Below is a small trained network, with its code and all its weights. Each question gives an input and a class and asks what happens when units are switched off, that is, made to give their printed mean instead of their output.

import numpy as np


def w(rows, s, z=0):
    codes = np.array(rows[::2]) - 128.0
    scale = np.full(codes.shape[1], s)
    scale[-1] = z or s
    return codes * scale


def f(y):
    return np.maximum(y, 0)


def log_softmax(a):
    a = a - a.max(-1, keepdims=True)
    return a - np.log(np.exp(a).sum(-1, keepdims=True))


def net(x, mask):
    res = np.array(x, float).reshape(1, 6) / 4 @ E
    y = f(res @ A[0][:, :-1].T + A[0][:, -1])
    res = res + np.where(mask, y, B[0][:, -1]) @ B[0][:, :-1]
    return log_softmax(res[-1] @ U[:, :-1].T + U[:, -1])


A, B = {}, {}
E = w([
[128,128,129],'x0',
[129,129,128],'x1',
[228,255,111],'x2',
[56,196,13],'x3',
[128,128,128],'x4',
[34,200,241],'x5',
],0.0081)
A[0] = w([
[94,147,90,172],'N1',
[135,149,157,127],'N2',
[133,151,141,99],'N3',
[200,82,219,254],'N4',
[161,108,169,189],'N5',
[237,160,77,116],'N6',
[175,118,157,180],'N7',
[119,60,95,186],'N8',
[179,124,135,172],'N9',
[60,117,164,169],'N10',
[173,142,108,132],'N11',
[97,143,89,188],'N12',
[70,121,159,138],'N13',
[87,128,152,116],'N14',
[113,123,130,115],'N15',
[115,43,86,201],'N16',
[144,250,191,54],'N17',
[131,119,127,119],'N18',
[124,66,94,184],'N19',
[73,115,155,124],'N20',
[116,181,166,89],'N21',
],0.026,0.0071)
B[0] = w([
[172,168,113,181],'N1',
[113,121,125,157],'N2',
[119,132,113,145],'N3',
[1,79,171,250],'N4',
[83,106,145,184],'N5',
[212,63,177,217],'N6',
[105,97,138,178],'N7',
[100,148,74,205],'N8',
[115,91,142,171],'N9',
[110,193,177,206],'N10',
[157,87,153,166],'N11',
[180,156,105,182],'N12',
[129,172,177,189],'N13',
[133,149,158,169],'N14',
[128,131,140,140],'N15',
[84,141,63,226],'N16',
[92,126,32,229],'N17',
[123,131,125,135],'N18',
[105,138,79,200],'N19',
[139,147,179,184],'N20',
[102,154,98,179],'N21',
],0.06,0.021)
U = w([
[54,109,50,151],'0',
[155,172,7,145],'1',
[124,67,181,136],'2',
[244,144,128,3],'3',
[90,154,210,51],'4',
[188,214,167,222],'5',
],0.011,0.0035)

Each question gives the input, the list of numbers given to net, and the class t.
The units are the neurons (one row each of A and B). Each row of codes is followed by its name. A weight is (code - 128) times the scale printed after its matrix; where a second scale follows, it is the last column's (A, B and U).
mask holds one flag per neuron, in row order. A switched-off neuron (its flag False) gives its mean, the last column of its row in B, instead of its output. The means were averaged over made-up inputs and are rounded, as every weight is.
A unit's drop is (log p(t) with every unit on - log p(t) with that unit switched off) / (log p(t) with every unit on - log p(t) with every unit switched off).
The circuit of an input: a set's keep is (log p(t) with only the set's units on - log p(t) with every unit switched off) / (log p(t) with every unit on - log p(t) with every unit switched off). Starting from the 12 units with the biggest drops (on a tie, the unit counted first), units are removed one at a time, each time the one whose removal leaves the highest keep (on an exact tie, the one counted first), for as long as the keep stays at least 0.8.
circuit, biggest first: the units of the circuit, biggest drop first
unit that matters most: the unit with the biggest drop
top k neurons: the k neurons with the biggest drops, biggest first
drop when u is switched off: that unit's drop, to one decimal
input [4,3,8,3,-1,-2], class 3: circuit, biggest first -> N6, N4
input [-1,-1,1,-6,-1,-7], class 2: unit that matters most -> N6
input [-1,-6,1,-1,-4,-4], class 2: circuit, biggest first -> N17, N6
input [5,-6,1,-2,0,-5], class 2: top 2 neurons -> N6, N17
input [3,2,0,-3,-3,6], class 4: top 2 neurons -> N16, N10
input [6,4,5,-1,7,0], class 2: top 3 neurons -> N6, N16, N8
input [-3,5,-8,-5,-5,1], class 4: top 2 neurons -> N17, N10
input [3,-1,0,0,-7,2], class 4: top 2 neurons -> N16, N17
input [-7,6,6,2,3,2], class 1: top 2 neurons -> N4, N17
input [-4,2,-8,-5,7,1], class 4: top 2 neurons -> N17, N10
input [-8,-3,-7,8,7,1], class 5: top 2 neurons -> N17, N10
input [-8,7,8,4,8,8], class 1: drop when N4 is switched off -> 0.3
input [-2,-1,0,6,-6,7], class 5: drop when N10 is switched off -> 0.1
input [0,0,1,-3,8,-6], class 2: circuit, biggest first -> N6
input [-8,-8,-3,4,-2,-4], class 1: drop when N4 is switched off -> 0.3
